Below is a small trained network, with its code and all its weights. Each question gives an input and a target symbol and asks what happens when units are switched off, that is, made to give their printed mean instead of their output.

import numpy as np


def w(rows, s, z=0):
    codes = np.array(rows[::2]) - 128.0
    scale = np.full(codes.shape[1], s)
    scale[-1] = z or s
    return codes * scale


def f(y):
    return np.maximum(y, 0)


def softmax(a):
    e = np.exp(a - a.max(-1, keepdims=True))
    return e / e.sum(-1, keepdims=True)


def log_softmax(a):
    a = a - a.max(-1, keepdims=True)
    return a - np.log(np.exp(a).sum(-1, keepdims=True))


def net(x, mask):
    ids = ['αγεζηθμπστω'.index(c) for c in x.split()]
    T = len(ids)
    res = E[ids] + P[:T]
    u = 0
    for l in range(2):
        r = res
        for j in range(2):
            rows = slice(4 * j, 4 * j + 4)
            q, k, v = (r @ M[l][rows].T for M in (Q, K, V))
            z = softmax(np.where(np.tri(T) > 0, q @ k.T / 4**0.5, -1e9)) @ v
            o = O[l][rows]
            res = res + np.where(mask[u + j], z, o[:, -1]) @ o[:, :-1]
        u += 2
        y = f(res @ A[l][:, :-1].T + A[l][:, -1])
        res = res + np.where(mask[u : u + 4], y, B[l][:, -1]) @ B[l][:, :-1]
        u += 4
    return log_softmax(res[-1] @ U[:, :-1].T + U[:, -1])


Q, K, V, O, A, B = {}, {}, {}, {}, {}, {}
E = w([
[141,115,139],'α',
[98,147,52],'γ',
[155,127,104],'ε',
[209,112,85],'ζ',
[99,104,177],'η',
[9,179,175],'θ',
[117,199,15],'μ',
[197,83,13],'π',
[111,126,134],'σ',
[130,56,184],'τ',
[29,68,223],'ω',
],0.013)
P = w([
[144,173,46],'0',
[168,175,254],'1',
[110,95,135],'2',
[239,197,150],'3',
[11,100,109],'4',
[234,210,130],'5',
],0.0062)
Q[0] = w([
[102,97,198],'L0H0',
[255,64,120],'L0H0',
[142,141,100],'L0H0',
[156,112,190],'L0H0',
[138,64,102],'L0H1',
[188,42,137],'L0H1',
[10,146,121],'L0H1',
[58,160,118],'L0H1',
],0.011)
K[0] = w([
[125,154,242],'L0H0',
[117,236,118],'L0H0',
[152,177,166],'L0H0',
[94,111,254],'L0H0',
[100,120,176],'L0H1',
[121,103,208],'L0H1',
[56,219,33],'L0H1',
[83,164,68],'L0H1',
],0.0088)
V[0] = w([
[206,57,174],'L0H0',
[254,78,185],'L0H0',
[139,208,254],'L0H0',
[125,75,163],'L0H0',
[48,36,245],'L0H1',
[202,116,191],'L0H1',
[116,150,238],'L0H1',
[132,27,137],'L0H1',
],0.0068)
O[0] = w([
[165,89,173,36],'L0H0',
[219,139,130,2],'L0H0',
[157,175,2,205],'L0H0',
[129,78,137,122],'L0H0',
[52,177,187,154],'L0H1',
[104,177,89,42],'L0H1',
[31,138,39,161],'L0H1',
[65,116,201,52],'L0H1',
],0.0067,0.0024)
A[0] = w([
[12,90,95,42],'L0N0',
[89,162,198,2],'L0N1',
[167,197,192,76],'L0N2',
[1,145,20,42],'L0N3',
],0.0064,0.0031)
B[0] = w([
[112,66,96,218],'L0N0',
[155,124,154,151],'L0N1',
[74,3,109,140],'L0N2',
[134,73,78,254],'L0N3',
],0.0073,0.0045)
Q[1] = w([
[169,85,212],'L1H0',
[84,214,86],'L1H0',
[2,181,185],'L1H0',
[133,50,33],'L1H0',
[60,122,82],'L1H1',
[184,197,193],'L1H1',
[163,208,121],'L1H1',
[135,108,141],'L1H1',
],0.0073)
K[1] = w([
[120,224,211],'L1H0',
[159,161,33],'L1H0',
[172,133,68],'L1H0',
[38,47,123],'L1H0',
[100,218,192],'L1H1',
[119,159,60],'L1H1',
[254,173,75],'L1H1',
[172,78,63],'L1H1',
],0.0078)
V[1] = w([
[122,235,116],'L1H0',
[200,122,60],'L1H0',
[105,114,244],'L1H0',
[219,142,165],'L1H0',
[157,28,114],'L1H1',
[129,147,125],'L1H1',
[110,253,77],'L1H1',
[153,73,163],'L1H1',
],0.011)
O[1] = w([
[151,107,179,90],'L1H0',
[169,65,150,121],'L1H0',
[151,198,21,56],'L1H0',
[196,61,53,1],'L1H0',
[90,127,58,154],'L1H1',
[180,82,167,121],'L1H1',
[177,78,197,124],'L1H1',
[63,146,3,108],'L1H1',
],0.0061,0.008)
A[1] = w([
[63,164,201,224],'L1N0',
[174,178,121,42],'L1N1',
[184,94,70,50],'L1N2',
[147,161,254,6],'L1N3',
],0.0072,0.0022)
B[1] = w([
[209,108,94,255],'L1N0',
[92,187,72,131],'L1N1',
[67,98,255,151],'L1N2',
[137,88,188,185],'L1N3',
],0.0077,0.0089)
U = w([
[112,101,125,63],'α',
[117,103,123,175],'γ',
[165,26,96,58],'ε',
[140,67,64,201],'ζ',
[125,135,132,91],'η',
[152,156,254,155],'θ',
[103,20,100,102],'μ',
[3,102,53,126],'π',
[18,97,198,159],'σ',
[70,126,96,255],'τ',
[83,205,136,156],'ω',
],0.007,0.0037)

Each question gives the input, a string of symbols that net reads in full, and the target symbol t.
The units are the heads (4 rows each of Q, K, V and O) and the neurons (one row each of A and B). Each row of codes is followed by its name. A weight is (code - 128) times the scale printed after its matrix; where a second scale follows, it is the last column's (O, A, B and U).
mask holds one flag per unit, layer by layer, with each layer's heads first. A switched-off unit (its flag False) gives its mean, the last column of its rows in O or B, instead of its output. The means were averaged over made-up inputs and are rounded, as every weight is.
A unit's drop is (log p(t) with every unit on - log p(t) with that unit switched off) / (log p(t) with every unit on - log p(t) with every unit switched off).
The circuit of an input: a set's keep is (log p(t) with only the set's units on - log p(t) with every unit switched off) / (log p(t) with every unit on - log p(t) with every unit switched off). Starting from all 12 units, units are removed one at a time, each time the one whose removal leaves the highest keep (on an exact tie, the one counted first), for as long as the keep stays at least 0.8.
circuit, biggest first: the units of the circuit, biggest drop first
unit that matters most: the unit with the biggest drop
k most important neurons: the k neurons with the biggest drops, biggest first
k most important neurons of layer l: the k neurons of layer l with the biggest drops, biggest first
heads that matter: for each layer, one digit per head in row order, 1 if its drop is at least 0.15 and else 0, layers parted by /
drop when u is switched off: that unit's drop, to one decimal
input ω θ σ π, target ω: heads that matter : 01 / 10
input θ θ θ σ, target θ: unit that matters most : L1H1
input θ η θ θ θ π, target θ: circuit, biggest first : (L0H0; L1H1; L1H0)
input θ θ θ ζ, target θ: heads that matter : 10 / 11
input θ σ ζ α, target θ: heads that matter : 11 / 11
input θ θ ω ζ ζ θ, target θ: circuit, biggest first : (L1H1; L0H0; L1H0; L0H1)
input ζ η ω μ τ, target π: circuit, biggest first : (L1H1; L1H0)
input ω μ ω α α, target π: circuit, biggest first : (L1H1; L1H0)
input θ θ μ, target θ: circuit, biggest first : (L1H1; L0H0)
input θ θ θ ζ γ, target σ: circuit, biggest first : (L1H0; L0H0)
input θ ζ π ε, target θ: heads that matter : 11 / 10
input γ ω α, target π: heads that matter : 01 / 01
input θ θ η ε, target θ: heads that matter : 10 / 11
input μ σ ω ω τ, target π: circuit, biggest first : (L1H1; L0H1)
input θ μ θ γ θ η, target θ: unit that matters most : L1H1
input ω τ η θ ω, target π: heads that matter : 00 / 11
input θ θ γ, target σ: heads that matter : 10 / 11
input θ θ α θ, target θ: 2 most important neurons of layer 1 : (L1N3; L1N0)
input τ π ω ε ζ, target π: heads that matter : 00 / 11
input θ θ ζ α π α, target θ: unit that matters most : L0H0
input α ω π, target π: heads that matter : 01 / 01
input θ μ ω ζ, target θ: 2 most important neurons of layer 0 : (L0N0; L0N3)
input τ ζ ω, target π: drop when L0N3 is switched off : 0.0
input θ ω ζ ζ ζ σ, target θ: drop when L1H1 is switched off : 0.5
input ε ζ ω ω π, target π: drop when L1H1 is switched off : 0.4
input ω ε π ζ, target ω: drop when L1H0 is switched off : 0.6
input θ ζ γ μ, target θ: most important neuron : (L0N3)
input τ ω θ, target π: 2 most important neurons of layer 0 : (L0N0; L0N3)
